Below is a small trained network, with its code and all its weights. Each question gives an input and a class and asks what happens when units are switched off, that is, made to give their printed mean instead of their output.

import numpy as np


def w(rows, s, z=0):
    codes = np.array(rows[::2]) - 128.0
    scale = np.full(codes.shape[1], s)
    scale[-1] = z or s
    return codes * scale


def norm(h):
    return h / np.sqrt((h * h).mean(-1, keepdims=True) + 1e-5)


def f(y):
    return y / 2 * (1 + np.tanh(0.7978845608 * (y + 0.044715 * y**3)))


def log_softmax(a):
    a = a - a.max(-1, keepdims=True)
    return a - np.log(np.exp(a).sum(-1, keepdims=True))


def net(x, mask):
    res = np.array(x, float).reshape(1, 5) / 4 @ E
    u = 0
    for l in range(3):
        y = f(norm(res) @ A[l][:, :-1].T + A[l][:, -1])
        res = res + np.where(mask[u : u + 5], y, B[l][:, -1]) @ B[l][:, :-1]
        u += 5
    return log_softmax(norm(res)[-1] @ U[:, :-1].T + U[:, -1])


A, B = {}, {}
E = w([
[138,17,121,168,83,208,157,142],'x0',
[150,100,239,39,89,79,254,128],'x1',
[56,153,209,213,179,156,172,103],'x2',
[196,143,208,195,69,116,66,114],'x3',
[200,177,148,92,168,218,136,210],'x4',
],0.0039)
A[0] = w([
[123,71,141,138,129,164,120,137,2],'L0N0',
[137,179,105,94,178,64,130,103,78],'L0N1',
[133,42,103,169,49,255,197,116,91],'L0N2',
[184,185,139,105,139,216,158,182,65],'L0N3',
[47,120,218,168,203,180,131,91,116],'L0N4',
],0.0053,0.0047)
B[0] = w([
[34,126,111,58,255,57,144,205,75],'L0N0',
[125,110,141,151,112,111,105,184,157],'L0N1',
[125,85,173,138,170,88,73,183,255],'L0N2',
[37,142,146,106,82,139,89,97,191],'L0N3',
[126,151,94,153,88,135,168,170,237],'L0N4',
],0.0098,0.0023)
A[1] = w([
[143,178,170,82,171,216,113,182,69],'L1N0',
[62,77,105,171,92,34,134,57,5],'L1N1',
[109,255,138,122,163,39,114,142,3],'L1N2',
[47,100,51,64,211,132,184,150,115],'L1N3',
[151,213,128,103,117,123,137,110,108],'L1N4',
],0.007,0.0011)
B[1] = w([
[51,64,139,122,68,159,112,69,249],'L1N0',
[85,130,183,77,93,254,91,156,221],'L1N1',
[115,11,149,153,151,119,115,206,252],'L1N2',
[232,164,228,206,66,118,58,105,232],'L1N3',
[128,74,157,143,125,172,113,141,198],'L1N4',
],0.0082,0.0028)
A[2] = w([
[104,219,102,60,137,34,82,121,74],'L2N0',
[111,97,205,45,66,61,219,135,192],'L2N1',
[208,69,33,20,27,112,64,143,22],'L2N2',
[71,163,2,198,120,137,21,155,162],'L2N3',
[124,126,191,210,97,221,144,143,253],'L2N4',
],0.0046,0.002)
B[2] = w([
[74,55,174,200,139,242,176,155,109],'L2N0',
[150,119,20,201,254,221,66,60,187],'L2N1',
[7,233,146,188,140,71,245,194,166],'L2N2',
[173,82,178,91,195,161,220,64,191],'L2N3',
[140,177,60,44,123,30,145,143,254],'L2N4',
],0.0064)
U = w([
[101,8,146,148,192,110,80,226,164],'0',
[40,134,131,50,59,218,88,79,168],'1',
[188,120,77,145,243,193,163,8,122],'2',
[74,201,80,181,116,84,232,177,194],'3',
[231,185,173,156,64,74,61,95,123],'4',
[114,132,60,66,138,46,132,98,1],'5',
],0.011,0.0042)

Each question gives the input, the list of numbers given to net, and the class t.
The units are the neurons (one row each of A and B). Each row of codes is followed by its name. A weight is (code - 128) times the scale printed after its matrix; where a second scale follows, it is the last column's (A, B and U).
mask holds one flag per neuron, layer by layer. A switched-off neuron (its flag False) gives its mean, the last column of its row in B, instead of its output. The means were averaged over made-up inputs and are rounded, as every weight is.
A unit's drop is (log p(t) with every unit on - log p(t) with that unit switched off) / (log p(t) with every unit on - log p(t) with every unit switched off).
The circuit of an input: a set's keep is (log p(t) with only the set's units on - log p(t) with every unit switched off) / (log p(t) with every unit on - log p(t) with every unit switched off). Starting from the 12 units with the biggest drops (on a tie, the unit counted first), units are removed one at a time, each time the one whose removal leaves the highest keep (on an exact tie, the one counted first), for as long as the keep stays at least 0.8.
circuit, biggest first: the units of the circuit, biggest drop first
most important unit: the unit with the biggest drop
top k neurons: the k neurons with the biggest drops, biggest first
top k neurons in layer l: the k neurons of layer l with the biggest drops, biggest first
input [0,-8,6,1,-6], class 2: circuit, biggest first -> (L2N3)
input [7,-1,-8,-7,3], class 3: top 4 neurons -> (L2N2; L1N2; L1N4; L1N1)
input [-5,1,5,-7,5], class 4: top 2 neurons -> (L1N3; L0N2)
input [-1,8,-8,0,6], class 2: top 2 neurons -> (L2N1; L1N1)
input [4,-6,7,1,2], class 3: top 3 neurons -> (L0N4; L2N1; L2N4)
input [-5,5,2,-4,1], class 0: top 2 neurons in layer 1 -> (L1N2; L1N4)
input [-7,-7,-6,-5,5], class 0: top 2 neurons in layer 2 -> (L2N1; L2N4)
input [1,-8,-7,-4,7], class 2: top 4 neurons -> (L2N3; L1N1; L2N4; L0N4)
input [0,2,1,3,-1], class 5: top 4 neurons -> (L1N3; L2N4; L0N2; L2N3)
input [-5,-6,6,-3,-7], class 1: top 2 neurons -> (L1N1; L0N2)
input [4,1,-7,-1,-6], class 3: top 2 neurons -> (L2N2; L0N3)
input [-3,-3,-4,-2,4], class 1: top 3 neurons -> (L1N0; L0N4; L0N3)
input [7,8,6,7,0], class 2: top 2 neurons in layer 2 -> (L2N1; L2N2)
input [0,-7,6,-4,-5], class 2: most important unit -> L2N3
input [3,5,-6,5,-5], class 3: circuit, biggest first -> (L2N2; L1N3)
input [-2,-3,5,5,1], class 3: top 3 neurons -> (L0N4; L1N3; L2N1)
input [-1,2,-5,-3,-4], class 3: top 2 neurons -> (L2N2; L0N3)
input [-8,4,-8,7,-3], class 0: circuit, biggest first -> (L1N2; L1N3)
input [4,-3,6,5,5], class 3: top 2 neurons -> (L0N4; L1N3)
input [-4,6,5,2,-3], class 2: most important unit -> L2N1
input [-7,7,5,-6,2], class 0: top 3 neurons -> (L1N2; L0N1; L2N3)
input [-2,-6,-5,1,5], class 2: top 3 neurons in layer 1 -> (L1N1; L1N3; L1N2)
input [-5,3,-6,6,7], class 1: top 2 neurons in layer 0 -> (L0N3; L0N2)
input [2,-4,-7,5,4], class 3: circuit, biggest first -> (L2N2; L1N3)
input [-7,-3,-7,-1,6], class 0: top 3 neurons in layer 1 -> (L1N2; L1N4; L1N1)
